Below are the code and all the weights of a small trained network. Each question names an input and a class and asks about switching units off, where a switched-off unit gives its printed mean instead of its output.

import numpy as np


def w(rows, s, z=0):
    codes = np.array(rows[::2]) - 128.0
    scale = np.full(codes.shape[1], s)
    scale[-1] = z or s
    return codes * scale


def norm(h):
    return h / np.sqrt((h * h).mean(-1, keepdims=True) + 1e-5)


def f(y):
    return np.maximum(y, 0)


def log_softmax(a):
    a = a - a.max(-1, keepdims=True)
    return a - np.log(np.exp(a).sum(-1, keepdims=True))


def net(x, mask):
    res = np.array(x, float).reshape(1, 7) / 4 @ E
    u = 0
    for l in range(2):
        y = f(norm(res) @ A[l][:, :-1].T + A[l][:, -1])
        res = res + np.where(mask[u : u + 4], y, B[l][:, -1]) @ B[l][:, :-1]
        u += 4
    return log_softmax(norm(res)[-1] @ U[:, :-1].T + U[:, -1])


A, B = {}, {}
E = w([
[140,144,125,120],'x0',
[153,76,25,139],'x1',
[141,129,124,121],'x2',
[128,130,127,122],'x3',
[218,72,130,159],'x4',
[129,128,124,124],'x5',
[149,200,170,253],'x6',
],0.0053)
A[0] = w([
[90,71,139,196,119],'0.n1',
[65,133,41,59,106],'0.n2',
[116,57,253,26,166],'0.n3',
[118,134,42,233,9],'0.n4',
],0.0058,0.0013)
B[0] = w([
[196,188,188,106,154],'0.n1',
[122,68,146,149,235],'0.n2',
[233,254,43,194,252],'0.n3',
[146,180,62,33,195],'0.n4',
],0.0077,0.0035)
A[1] = w([
[147,180,90,126,2],'1.n1',
[126,1,91,118,143],'1.n2',
[141,193,53,73,41],'1.n3',
[153,160,188,210,98],'1.n4',
],0.0062,0.0007)
B[1] = w([
[32,143,4,42,207],'1.n1',
[20,66,250,87,225],'1.n2',
[17,136,159,173,253],'1.n3',
[133,21,175,74,224],'1.n4',
],0.004,0.0036)
U = w([
[75,203,52,125,252],'0',
[228,169,54,171,250],'1',
[108,171,219,197,49],'2',
[219,108,212,215,69],'3',
[68,21,148,92,29],'4',
[139,1,143,110,59],'5',
],0.0073,0.0015)

Each question gives the input, the list of numbers given to net, and the class t.
The units are the neurons (one row each of A and B). Each row of codes is followed by its name. A weight is (code - 128) times the scale printed after its matrix; where a second scale follows, it is the last column's (A, B and U).
mask holds one flag per neuron, layer by layer. A switched-off neuron (its flag False) gives its mean, the last column of its row in B, instead of its output. The means were averaged over made-up inputs and are rounded, as every weight is.
A unit's drop is (log p(t) with every unit on - log p(t) with that unit switched off) / (log p(t) with every unit on - log p(t) with every unit switched off).
The circuit of an input: a set's keep is (log p(t) with only the set's units on - log p(t) with every unit switched off) / (log p(t) with every unit on - log p(t) with every unit switched off). Starting from all 8 units, units are removed one at a time, each time the one whose removal leaves the highest keep (on an exact tie, the one counted first), for as long as the keep stays at least 0.8.
units of the circuit, in order: the units of the circuit, biggest drop first
k most important neurons: the k neurons with the biggest drops, biggest first
k most important neurons of layer l: the k neurons of layer l with the biggest drops, biggest first
drop when u is switched off: that unit's drop, to one decimal
input [3,-3,4,-5,6,3,-8], class 1: units of the circuit, in order => (0.n3)
input [-7,3,1,-1,0,2,4], class 0: 4 most important neurons => (0.n4, 0.n3, 1.n3, 1.n1)
input [6,8,-8,-1,-7,0,-3], class 4: units of the circuit, in order => (0.n3, 0.n2)
input [-8,8,-7,-1,-6,6,0], class 4: 4 most important neurons => (0.n3, 0.n2, 1.n2, 1.n1)
input [6,-7,5,-2,7,6,-1], class 1: 2 most important neurons => (0.n3, 1.n2)
input [1,8,0,-7,0,-2,0], class 4: 2 most important neurons => (0.n3, 1.n2)
input [6,-2,-6,2,8,-4,-8], class 1: drop when 0.n3 is switched off => 1.4
input [0,-6,-2,1,6,5,-5], class 1: drop when 0.n3 is switched off => 0.5
input [6,3,8,7,0,-5,2], class 0: drop when 0.n3 is switched off => 0.2
input [8,-4,-3,7,4,-3,-7], class 1: drop when 0.n3 is switched off => 1.3
input [-4,-2,-6,-3,5,1,-1], class 1: 2 most important neurons of layer 0 => (0.n3, 0.n2)
